Below are the code and all the weights of a small trained network. Each question names an input and a class and asks about switching units off, where a switched-off unit gives its printed mean instead of its output.

import numpy as np


def w(rows, s, z=0):
    codes = np.array(rows[::2]) - 128.0
    scale = np.full(codes.shape[1], s)
    scale[-1] = z or s
    return codes * scale


def f(y):
    return y / 2 * (1 + np.tanh(0.7978845608 * (y + 0.044715 * y**3)))


def log_softmax(a):
    a = a - a.max(-1, keepdims=True)
    return a - np.log(np.exp(a).sum(-1, keepdims=True))


def net(x, mask):
    res = np.array(x, float).reshape(1, 3) / 4 @ E
    y = f(res @ A[0][:, :-1].T + A[0][:, -1])
    res = res + np.where(mask, y, B[0][:, -1]) @ B[0][:, :-1]
    return log_softmax(res[-1] @ U[:, :-1].T + U[:, -1])


A, B = {}, {}
E = w([
[82,110,180,252,198,220,41,70],'x0',
[155,190,194,229,112,71,96,119],'x1',
[212,110,96,200,95,200,169,72],'x2',
],0.013)
A[0] = w([
[126,138,147,201,129,96,109,121,175],'n1',
[95,104,125,105,152,214,114,120,252],'n2',
[170,129,106,65,105,109,163,134,34],'n3',
[142,129,140,157,114,172,120,114,89],'n4',
[153,111,127,175,127,138,129,138,5],'n5',
[134,110,103,4,115,141,142,125,114],'n6',
[141,130,119,214,143,183,133,124,244],'n7',
[167,137,135,182,102,92,145,130,31],'n8',
],0.021,0.0029)
B[0] = w([
[131,239,137,87,158,82,174,150,208],'n1',
[140,100,99,168,247,203,119,154,219],'n2',
[123,63,155,56,11,111,174,109,226],'n3',
[198,70,165,179,107,141,184,151,185],'n4',
[129,99,100,93,76,133,141,157,166],'n5',
[87,176,158,38,242,115,179,205,250],'n6',
[120,70,101,148,30,125,58,66,245],'n7',
[124,219,123,229,163,124,36,93,181],'n8',
],0.015,0.025)
U = w([
[160,29,68,187,120,203,120,98,52],'0',
[102,130,150,58,121,101,196,178,5],'1',
[153,154,132,165,63,97,123,89,167],'2',
[91,193,124,157,245,151,122,174,237],'3',
],0.012,0.0019)

Each question gives the input, the list of numbers given to net, and the class t.
The units are the neurons (one row each of A and B). Each row of codes is followed by its name. A weight is (code - 128) times the scale printed after its matrix; where a second scale follows, it is the last column's (A, B and U).
mask holds one flag per neuron, in row order. A switched-off neuron (its flag False) gives its mean, the last column of its row in B, instead of its output. The means were averaged over made-up inputs and are rounded, as every weight is.
A unit's drop is (log p(t) with every unit on - log p(t) with that unit switched off) / (log p(t) with every unit on - log p(t) with every unit switched off).
The circuit of an input: a set's keep is (log p(t) with only the set's units on - log p(t) with every unit switched off) / (log p(t) with every unit on - log p(t) with every unit switched off). Starting from all 8 units, units are removed one at a time, each time the one whose removal leaves the highest keep (on an exact tie, the one counted first), for as long as the keep stays at least 0.8.
circuit, biggest first: the units of the circuit, biggest drop first
most important unit: the unit with the biggest drop
top k neurons: the k neurons with the biggest drops, biggest first
drop when u is switched off: that unit's drop, to one decimal
input [7,5,3], class 2: circuit, biggest first : (n1; n7)
input [1,-8,4], class 3: circuit, biggest first : (n2)
input [-2,2,3], class 2: top 2 neurons : (n6; n2)
input [-6,8,-5], class 2: top 2 neurons : (n6; n8)
input [0,8,-3], class 3: top 2 neurons : (n3; n7)
input [-6,3,6], class 2: top 2 neurons : (n8; n6)
input [8,4,6], class 0: top 2 neurons : (n7; n4)
input [2,2,-1], class 2: circuit, biggest first : (n6; n2)
input [6,4,-1], class 2: top 3 neurons : (n1; n7; n6)
input [-3,6,3], class 2: top 2 neurons : (n6; n2)
input [0,1,-8], class 3: top 4 neurons : (n3; n7; n5; n4)
input [-1,-4,7], class 0: drop when n1 is switched off : 0.7
input [-1,6,-5], class 3: drop when n3 is switched off : 1.3
input [-1,6,-2], class 3: drop when n2 is switched off : 0.0
input [8,2,5], class 0: most important unit : n7
